Each row is followed by its class.
[  94  274   84 -225 -520   40 -232 -186 -165 -342 -416 -146  -43  -56
   51 -179  138  330  184  -84  594  481  297   60    4  -67 -200  349
   52  308   67  452 -128 -220    3 -373  -60 -140  220  291 -102] | Y
[ 560  588   30  254  -45  175 -186 -375  -16  -86   -3 -410 -539    6
  -30  129  279  122   14   54   -4  466 -118  456  149 -121   18   88
 -144  -79  622  215 -155  160 -280  141  520    6  494 -113  140] | T
[  57  461 -115  108 -144  574  -96  242  -84  195  387  -36  163  133
  179  -78  104 -482 -390  258  172  401  574 -342    2 -170   85 -356
    6   24  295  201   22 -309 -219  116 -278 -241  260 -166 -486] | A
[-256 -774   26 -233  105   -6   76 -392   37  283 -204  -23  376 -241
  -52 -108 -744  345  -81  262  352  230 -178 -527  483   -6   45  -30
 -582 -143 -374 -342  211   -8  205  118  205 -250   -1 -563  283] | D
[-150   48  128   18  -46  807   -3 -166  -11  463  271  -77   46 -319
 -337 -340    0  185  -40 -278 -457   -7  351  285   -1  328  -26 -322
 -333  -73  312 -402   -2 -311 -111   77 -128  -39  -23 -140  -40] | A
[ 151  414  -22 -232  197  307 -197 -215   21 -106   24 -404 -433  170
  -46   70  123  392 -112   -1   84  670  -75  265  191 -242   92  300
  148  139  213  175  -72  157 -361  -66  566 -229  407 -250  331] | U
[ 350  581  -13  133  -18   54  -66 -441   79  -41  130 -233 -626  208
  -47  270  301  154 -116  -26  -10  382 -157  401   -9 -258  -85   96
   68   15  521  230 -104  112 -574   80  593   37  380   36  333] | T
[ 146  295  -83 -226 -228  695  -98   69   20  -58  216 -160  202   99
  303 -150 -189 -261 -226  370  369  675  219 -460  264  -83  163   55
 -348 -132  197  184  126 -574   25 -145 -220 -135  340 -709 -503] | C
[ 227  576  -90  108   40  516   24   -8 -147 -135   -5  -56  118  374
  354  -29  125 -440 -240  252  289  291  256 -428  417 -140  131 -304
 -325  -31  211  139   73 -167   34 -215  -97 -162  329 -308 -640] | N
[ 135  322 -175  237 -137  778   95  207  -57 -215   93  -37 -193  155
  298  -86   66 -404 -390  338  153  492  256 -420  294 -350   98 -268
 -211 -170  421   89   89 -352 -161  -92 -153 -296  297 -354 -485] | T
[-225 -654   66 -445  172  209  157 -252 -257  247  -68   62  339  -17
   13 -116 -482  108 -172  101  342  273 -338  -37  682  127  134 -230
 -487 -128 -273 -329  129  196  149  147  603 -343   88 -599  247] | T
[ 176  -67  436   42 -131  179  225 -204  -29  105   29  296 -115 -166
   98 -252 -656 -555  391 -116  369 -163  379  416  293  121  114 -196
 -317  -69  221  -20  181 -644  308   -9 -121   65 -428  280 -139] | M
[ 210  452   96 -124 -770 -116 -482 -201  209 -178 -293 -156   61 -192
  288 -280  282  369  286  -16  646  317  297   35 -311   92 -288  450
  -98   24  172  482 -104 -321 -101 -466 -172   62  129  311   -8] | Y
[ 222  253  -10   97 -250  433   67  -49   17  -65   28   35 -110  205
  370  -86   24 -408  -30  209  197  488  180 -434  203 -382   68  -80
 -118   37  365  279  144 -462   -3  -71 -220 -161  154 -475 -492] | T
[-279 -224  387 -445  362  207  187  283 -260 -400  -89 -370  133  -84
  -21 -527  -72  -96 -141  -75 -198  252 -240   83  447  429 -163   39
  -58  -77 -131  -26 -343 -167  183 -135   18  137  282   81 -492] | U
[-342 -446  585 -211  560  135  340  464 -246 -474 -222 -273   67  127
   67 -518   -8 -120 -110  188 -204  234 -337   62  373  329 -190  203
   29 -164 -312  124 -352   95  390 -193 -349   76  339  138 -448] | U
[ -75 -495  145 -756   25   27  129 -384  -75  167 -371  -13  268 -231
 -259   38 -632  360 -201  117  298  439 -251 -397  850   36  -27   39
 -746 -121 -271 -298  160  -33  454 -120  336 -311  -21 -518  -33] | N
[ 332  382  -40  112    5  141    0 -391 -108 -126   -8 -352 -442  111
  -24   68  198   81   26 -184   64  340  -60  334  128  -96 -115   20
   84  148  397  122 -105   82 -306   80  604  -66  338  -59  204] | Y
[  20  378  183  -41 -113  338  -12 -475  -69   92  371 -308 -481  166
   13  -39   43  136  -47 -363  130  259 -172  474  -32   63  -28   56
 -239   93  371  149  -22 -124 -536   31  520  103  453 -143   97] | C
[ 157 -184  194  -18  -26  686   97 -403   20  706   -5  125  373 -530
 -406 -265   78  206  152 -156 -458  215  130  144  128  319   97 -135
 -395   88  251 -413  -88 -115  246 -162 -385  -32  -62 -284 -297] | T
[ -78 -119   60 -185 -878  -56 -337 -125    5  147 -243 -102   39 -301
  236 -420   -7  646  256   32  552  391  113  -41 -520  116 -251  381
   36   63   -2  394 -166 -292   22 -352 -130 -116  -11  176    1] | S
[ -52   44  459 -230   66  696  -87 -387   59  672   79 -146   84 -536
 -358 -251   53  640  150 -179 -336   71  137  309  141  319  130  -11
 -657 -156  252 -335   45  -89   93  -77  -10   36  189 -259  -84] | N
[-394 -381  536 -136  558  256  166  108  214  178  454  167 -114  376
    1   57 -485   49  118  380   76   73   74 -257  334 -372  428  295
  -55 -276 -173   19  310  180    0  425 -260 -124  273 -527  255] | N
[ 195  371  -38  -40 -269  626   61 -107 -190  111   41   18   16   64
  316 -112   93 -299 -261  112  159  509  428 -345  303 -266  -57 -119
 -324  141  393  219  127 -163 -209   -2  -63 -176  531 -172 -609] | Y
[-466 -461  247 -369  458  285  122  439  -67 -546 -229 -214  186  145
   79 -512 -255  -67   82  100   19  232 -349 -198  122  341  -21  389
   73 -177 -358  -13 -144    3  224 -273 -260  -12  263  -64 -191] | C
[-206 -398  422 -384  411  143  300  261 -244 -347 -230 -401   96  -82
   71 -520 -213   43  -85   60 -149  131 -312  143  248  461 -165  275
  -82 -238 -321   39 -285 -132  360 -254 -138  183  172   82 -382] | U
[ -59 -736   14 -451   23  223  -30 -379   59  215 -150  128  231 -338
 -155  -91 -764  304   55  -14  278  372 -130  -53  837   32   55  104
 -620 -162 -317 -367   80 -162  358  -27  363 -213  198 -575  270] | M
[ 248  638 -263  -76 -373  514 -118  -97  -42  125  201  -25  149   27
  267   64   94 -350 -327   61   61  568  375 -452  250 -308  102 -254
 -171  121  376  154  109 -550  -89  -92 -157 -102  222 -516 -595] | A
[-155 -285  627   90  -77  585  257 -145 -128 -365  -29  363 -191   55
 -202 -154 -516 -170  246 -271  314 -149  238  320  482 -151 -109  -47
 -435 -136   55  -33  231 -490  460 -185 -325 -240 -270  106  189] | Y
[ 484  466 -305  246  -57  510 -115   -9  128   81   56   22  171   52
  308  104  -85 -600 -229  609  210  646  361 -519  243 -358  129 -209
 -291   56  395  162  194  -69  -55  -17 -106 -191  355 -330 -422] | C
[  16 -209  445  208 -168   43   87 -236  280   10 -164  502  -84 -122
   12    3 -743 -322  317   61  234 -182  326  245  301 -104  -56    4
 -490 -361  -21  -17  188 -517  374 -257 -270  106 -338  260  177] | U
[  35  196  151 -104 -419 -172 -233 -115 -209  -86 -249  -77    5  -17
  102 -171  161  261  145   24  456  299   22  237 -330  110  -93   96
   44  113  156  379 -149  -55   49 -233  -22 -102   -4  288  -71] | C
[-480 -373  507 -282  772  303  181  216   64  270  553  155 -213  323
    8  163 -143  302 -155  407   44   29   23 -116  537 -480  422   86
  106 -269 -200   39  234  444 -254  441   -5 -191  599 -310  442] | M
[ 399  694 -142  -47   25  189  -74 -451  139 -188   77 -362 -509  238
  -21  180  267  265   27 -184   63  558  -49  301  196 -180    7  408
 -102   45  421  140   -9  100 -373 -163  481  -13  611 -361  154] | Y
[-182 -258  650   87  132  283  156   21  202  -89  193  290  -54   -4
  141 -326 -714 -335  305   78  395 -169  203  236  159   12   19  145
 -484 -388 -106   45  183 -466  319 -152 -361   74 -149  133   62] | N
[-156 -627   32 -400    4  494   30 -321  -71   89 -129   72  327 -104
 -193 -161 -536  196   39  -69  120  522 -273 -264  643   72    4  109
 -655  -21 -348 -306   74   26  518 -159  -75 -245  218 -775   30] | Y
[ 189  176  257 -108  296  584  -56 -255 -102  632  207 -344  135 -462
 -371 -329   87  322  -93  -37 -381  215  381  378  240  307  179 -126
 -517  -36  274 -301  -84   69  -99   71  -81   -4  216  -75 -217] | U
[ 235  117  311 -153  170  871   -6 -416   49  612  136 -173   53 -464
 -384 -318 -151  237   80 -198 -322  175  219  315  198  267  -36 -217
 -548  -35  339 -173   20  -45  231 -155  -32  -74   98  -87 -170] | A
[  57  289  -29   32 -686  -93 -286  -82 -109  102 -344 -145  -43 -240
  282 -379  163  418  292  111  725  427  221   68 -530  212 -141  310
  205  243  227  340 -143 -230 -168 -327  -82  -66  -60  431  -76] | M
[ 286  616    6  218 -140  106 -124 -575  257  228  184 -204 -322 -116
  -74  117   75   12   50 -222 -197  392 -111  294  -66  -84 -149  123
 -199  334  449   84  -39 -211 -256   84  332  231  276 -209   61] | D
[-123 -506   89 -404  175  168   85 -307  -72  521   23   27  357 -137
 -274   12 -479  277 -263  140  328  267 -157 -350  259   86   62  133
 -666 -172 -377 -368  115    6  166    5  -69 -315    0 -594  256] | N
[-276 -765  198   46  270  -44  -68 -204  126  135  -82  218  286 -182
   -3 -114 -639  293  146  117  285  -12 -513 -318  590  -58  -18  145
 -642 -395 -407 -287  153  155  348   49   70  -22   15 -609  520] | A
[  80  472 -106 -249 -646    0 -304  -97  -81  -54 -357 -230  -48 -271
  282 -219   84  364  105  109  688  325  329   24 -335  111 -214  133
  -40  326  219  410   30 -152 -171 -245  288 -139   99  396  -71] | D
[-217 -700   33 -313  255  -66   10 -328 -100   18 -373 -188  209 -160
   12 -456 -716  407   37  228  557  320 -288 -401  402    1   62   73
 -512 -132 -298 -206  132   40  175  -28  245 -318  -74 -434  302] | C
[ -40  -22  444  -11   37  329  164  103  286    7   49  412  -66 -189
   91 -385 -626 -207  251   96  353 -251  202  539  290   68 -134   27
 -559 -272    8  105  198 -482  577 -270   50   15 -258   88   65] | S
[ 234  619   16  133 -108   60 -105 -448  -88   52  185 -158 -501  242
  -56  241  384   18 -155 -115 -114  409 -104  260   30 -187   13 -140
 -114  -37  500   39 -187   19 -608   66  346   24  460   14  261] | S
[  98  124  386 -264   20  736   24 -144  -74  497  226 -194   93 -359
 -212 -374   -6   77 -194   14 -133   41  275  186  -22  359  -74 -267
 -576 -146  299 -224  -26 -200   75   77 -196 -152   44  -28 -126] | N
[-341 -387  557 -114  585  443  111   92   91  207  686   22  -11  379
  131  -71 -354   22  118  288  -34   39    1  -15  372 -276  373  187
  -24 -267 -173   66  284  103  -96  452 -172   -1  359 -631  340] | C
[   2   29  362 -206  -55  584  -20 -344  157  674  188   -8  182 -521
 -282 -489   17  299  114 -214 -415  117  147  474  105  538  -68  -29
 -507  -27  336 -353 -118 -377  101   33 -125  179   92 -185 -186] | M
[ 187  471  -49  180   31  222  -85 -463   66 -224   87 -255 -526  251
  -68  128  184  131 -133 -369   55  158 -348   82   46 -243 -118  117
 -216   26  328   68   -7 -110 -432 -153  484  -50  271 -149  289] | S
[ 111   56  544 -402  278  511  117 -114  155 -279 -126   50 -370 -113
  -36 -349 -460  206  218   43  364   54  313  572  785 -231   -5  113
 -601 -207  135  228  315 -363  328 -272  308 -175  -56   50  103] | T
[ 307  636    6  -21  194  296  -33 -275  194  -83  264 -522 -585  209
   14 -150  150   34  -15  -52  135  501 -226  466 -123   29  -48  276
  -17  295  475  294  -30  170 -481   66  773  -25  459 -122  147] | S
[-393 -609  666 -366  495  310  249  295 -416 -645 -189 -429   19   97
  115 -613  -37   67  -89  -12  -24  121 -451   80  337  360 -144  145
  -51 -270 -286  106 -305   96  144 -208 -217    4  394  295 -223] | C
[-103 -608  142 -418  175   86  -46 -398  -13  111 -357  -30  425 -187
  -44 -236 -558  461  141  117  403  292  -19 -274  752   27   19  274
 -553 -194 -337 -245  194   98  174  -68  281 -202  120 -391  301] | Y
[-230 -318  472 -351  659   96  214  336 -128 -415 -305 -464   32  -39
   69 -597  -92  200  -88   98 -262   22 -335  192  535  362 -175  314
 -148 -360 -295   66 -232    9  301 -196    9  206  251  112 -353] | C
[ -36 -667  106  -80  206  110  -43 -280  -96  291 -122  181  447 -210
   43 -172 -450  289   61  136  356  226 -270  -98  599   81  111    5
 -588 -293 -304 -231   31  187  280  -67  167 -156   34 -520  221] | A
[ 259  354  166   25 -600  197 -499 -201  -79  -49 -423 -372   63 -305
  360 -350   90  457  292   85  563  521  159   60  -84   -4 -143  396
   58  192  110  541 -121 -204  125 -318  -67  -39  138   89   27] | A
[-317 -246  513 -439  296   85  225  -73  -56 -164  -19 -176  221   38
 -101 -318 -192   27   81 -247 -155  205 -172  -52  352  261  -98  192
 -168  -99 -273  -81 -117 -400  301 -351 -374  113   40  -81 -335] | D
[  84   98   53  -60 -240  519  -87   58   60  -96   59  -43   53  186
  316 -195  -89 -441 -109  242  206  421  376 -486   17 -187  176  -52
  -45  -74  245  102  162 -711  -67   75 -474 -252   -9 -335 -292] | M
[  85   20  101  -43   43  518    3 -324 -135  847  237  -12  237 -555
 -142 -360   32  380   27  -85 -252  227   81  339  -48  300   51 -129
 -465   13  371 -369  -12  118  -77   28   62  -34  125 -236  -70] | C
[-529 -411  402 -547  260  228  228  358 -310 -322 -135 -172  129 -133
   23 -389  -44  308 -192  -72 -147   67 -374 -121  315  242 -215   16
 -103 -181 -374    1 -214 -121  420 -334 -254   11  146   77 -373] | D
[-434 -489  520 -277  282  116  247  314 -170 -162  -97 -121   90   47
  263 -620  -67 -229   -1  180  -10  417 -250   23   90  457  -36  215
 -122 -204 -298   15 -373  -38  -69 -242 -491  201  362  163 -345] | U
[-312 -415  563 -212  745  492    2  229  182  254  579  -51 -106  369
  214 -253 -264   30  264  445  134  375  163   71  532 -259  398   69
  164 -180 -204  245  151  398 -214  365   49 -139  467 -395  332] | A
[  80  189  -87   37 -231  736  -12  116   71   50  292  -69   90  202
  319 -117  119 -415  -86  107  108  424  398 -379  386  -67  276 -177
 -152   35  238    6  201 -178 -241   25 -187 -157  194 -455 -552] | Y
[-402 -311  529 -151  899  508  167  228  -28   40  586   -9   60  506
  -83  -40 -252  125  -68  538  133  120  173 -225  580 -389  385  158
  -23 -241 -220   46  271  349 -204  467  -94 -259  573 -448  431] | S
[-326 -584  246 -189  344   42  220  583 -214 -310 -164 -254  182  -65
  -29 -644 -192  -98 -178  108 -254   54 -205   30  148  485 -212  269
  -34 -421 -354 -130 -374 -258  241  -13 -293   79  -48  134 -348] | S
[  15  518 -252 -200 -217  519  -24  118   52  -16   67   10  135  194
  267 -132  152 -264  -68  142  408  369  453 -418  322  -35  309 -321
  -95  135  263  -26  199 -497    6 -263 -114 -303  112 -518 -538] | M
[  18 -226  545   38  -83  322  183 -132   17  136  136  281  -27 -127
   94 -221 -603 -262  229  138  342   19  309  328  207  -57  -18  -99
 -422 -277  124   53  215 -504  309  -87 -221  -85 -212   56  119] | C
[ 166  187  -11  -57 -214  514   -3   64  186   74  184   65   89  120
  373   95  -42 -489  -74  430   69  693  308 -361  199 -240  260 -171
  -27  170  138  246  135 -226   20  -72 -314 -103  201 -321 -521] | D
[  71   -4  449 -323  228  888  -61 -196  127  571  285 -229   69 -295
 -224 -432  160   83  -59  -74 -418  112   85  324   12  457  202 -241
 -562 -127  305 -237  -17   93  -93   18 -242  -64  152 -112 -147] | C
[  72 -240  138 -279  -60  660 -167 -210  166  568  109  -90  258 -538
 -286 -542   44  231  142 -175 -348  508   25  246   85  511  150  164
 -468  148  217 -338 -179   21 -160    5  -46   -9  123 -226 -250] | S
[ 313  186  134 -235 -557   25 -379 -158 -182  -84 -349 -172   24 -105
  245 -228  218  234  169  -52  639  323  228    1 -205   56 -184  366
   70  134   59  456 -238 -308 -111 -328 -169 -159   29  225   72] | U
[ 295  645   20   -2   66  470 -186 -356  158 -355  172 -449 -566  232
 -272   48  273  246 -244 -113 -284  590 -193  363  374 -242 -103   15
  -41  217  450  198 -176  -24 -217    8  507  -80  370 -176  118] | S
[-241 -316  468   -9 -158  108  247  -28  -43  -89 -218  447  -10  -18
  155 -280 -646 -251  146   11  378 -218  254   -6  449  -39 -217   43
 -283 -278 -114  -87  124 -682  329 -130 -386  -31 -277  229  156] | M
[-336 -602  574 -328  312  225  287  104 -163  -16 -319 -112  283 -322
   28 -651 -383  -78   87  -52 -199  256 -201   96  450  453 -177  388
 -414 -168 -379  -69 -212 -221  308 -192 -331  360  198  138 -539] | Y
[-116 -313  595   92  -28  183  177  -99  134   -6  -20  334 -162 -132
  -33 -139 -644  -86  347   45  337 -154  246  482  380  -50 -166   52
 -484 -367  -83   54  210 -356  449 -131  -57   30 -166  176  297] | Y
[ -33  -35  113 -288 -729  -75 -367  -25   49 -398 -431 -155  -43 -109
  229 -293  -39  321  273  102  628  433  189 -225 -383   13 -163  366
  214   98   53  450 -132 -400   26 -357 -233 -186  -48  233   40] | U
[ 291  334 -119  -70 -634 -110 -281  -93 -167   -8 -329 -166  -12 -339
  181 -292  141  299   29  167  536  456  307  141 -321  148 -166  166
  -74  187  309  313 -201 -151 -118 -223   27 -104   -2  327 -183] | U
